Below are the code and all the weights of a small trained network. Each question names an input and a class and asks about switching units off, where a switched-off unit gives its printed mean instead of its output.

import numpy as np


def w(rows, s, z=0):
    codes = np.array(rows[::2]) - 128.0
    scale = np.full(codes.shape[1], s)
    scale[-1] = z or s
    return codes * scale


def f(y):
    return np.maximum(y, 0)


def log_softmax(a):
    a = a - a.max(-1, keepdims=True)
    return a - np.log(np.exp(a).sum(-1, keepdims=True))


def net(x, mask):
    res = np.array(x, float).reshape(1, 2) / 4 @ E
    y = f(res @ A[0][:, :-1].T + A[0][:, -1])
    res = res + np.where(mask, y, B[0][:, -1]) @ B[0][:, :-1]
    return log_softmax(res[-1] @ U[:, :-1].T + U[:, -1])


A, B = {}, {}
E = w([
[30,178,73,3,117,152,146],'x0',
[126,16,91,155,214,166,162],'x1',
],0.015)
A[0] = w([
[174,190,169,101,96,69,62,99],'neuron 0',
[146,56,62,138,180,173,158,168],'neuron 1',
[167,97,190,247,113,111,94,63],'neuron 2',
[136,73,117,100,210,145,144,62],'neuron 3',
[106,187,179,88,58,87,54,115],'neuron 4',
[99,148,155,182,139,119,153,253],'neuron 5',
[101,123,138,136,137,112,104,122],'neuron 6',
[36,135,86,23,125,167,158,82],'neuron 7',
],0.012,0.016)
B[0] = w([
[41,65,153,183,26,146,65,206],'neuron 0',
[106,92,204,111,45,134,84,251],'neuron 1',
[140,170,36,215,177,167,225,239],'neuron 2',
[18,37,116,219,16,95,94,180],'neuron 3',
[74,96,133,135,81,144,106,229],'neuron 4',
[237,193,254,38,126,172,134,248],'neuron 5',
[126,129,99,113,116,100,122,128],'neuron 6',
[192,180,67,210,175,248,166,246],'neuron 7',
],0.0099,0.017)
U = w([
[154,165,91,175,145,162,186,83],'0',
[82,68,142,140,89,126,88,84],'1',
[184,168,168,2,136,145,128,250],'2',
[123,125,111,118,154,85,128,104],'3',
[123,124,101,122,153,76,131,107],'4',
[129,140,93,105,151,90,151,102],'5',
[120,129,79,131,134,76,151,109],'6',
[137,134,96,117,159,82,112,109],'7',
],0.02,0.016)

Each question gives the input, the list of numbers given to net, and the class t.
The units are the neurons (one row each of A and B). Each row of codes is followed by its name. A weight is (code - 128) times the scale printed after its matrix; where a second scale follows, it is the last column's (A, B and U).
mask holds one flag per neuron, in row order. A switched-off neuron (its flag False) gives its mean, the last column of its row in B, instead of its output. The means were averaged over made-up inputs and are rounded, as every weight is.
A unit's drop is (log p(t) with every unit on - log p(t) with that unit switched off) / (log p(t) with every unit on - log p(t) with every unit switched off).
The circuit of an input: a set's keep is (log p(t) with only the set's units on - log p(t) with every unit switched off) / (log p(t) with every unit on - log p(t) with every unit switched off). Starting from all 8 units, units are removed one at a time, each time the one whose removal leaves the highest keep (on an exact tie, the one counted first), for as long as the keep stays at least 0.8.
units of the circuit, in order: the units of the circuit, biggest drop first
unit that matters most: the unit with the biggest drop
top k neurons: the k neurons with the biggest drops, biggest first
drop when u is switched off: that unit's drop, to one decimal
input [-1,-8], class 1: unit that matters most : neuron 0
input [4,-3], class 0: top 2 neurons : neuron 7; neuron 1
input [3,3], class 2: units of the circuit, in order : neuron 2; neuron 0
input [6,7], class 1: top 3 neurons : neuron 1; neuron 3; neuron 2
input [7,-7], class 0: top 3 neurons : neuron 7; neuron 1; neuron 3
input [5,-7], class 1: top 2 neurons : neuron 0; neuron 4
input [3,0], class 2: top 2 neurons : neuron 2; neuron 3
input [3,-2], class 2: top 2 neurons : neuron 2; neuron 3
input [-2,3], class 2: top 3 neurons : neuron 0; neuron 4; neuron 7
input [0,3], class 2: top 2 neurons : neuron 0; neuron 4
input [5,-8], class 1: drop when neuron 0 is switched off : 0.4
input [6,-2], class 0: drop when neuron 7 is switched off : 2.4
input [2,1], class 2: drop when neuron 2 is switched off : 0.5
input [-3,-7], class 1: units of the circuit, in order : neuron 0
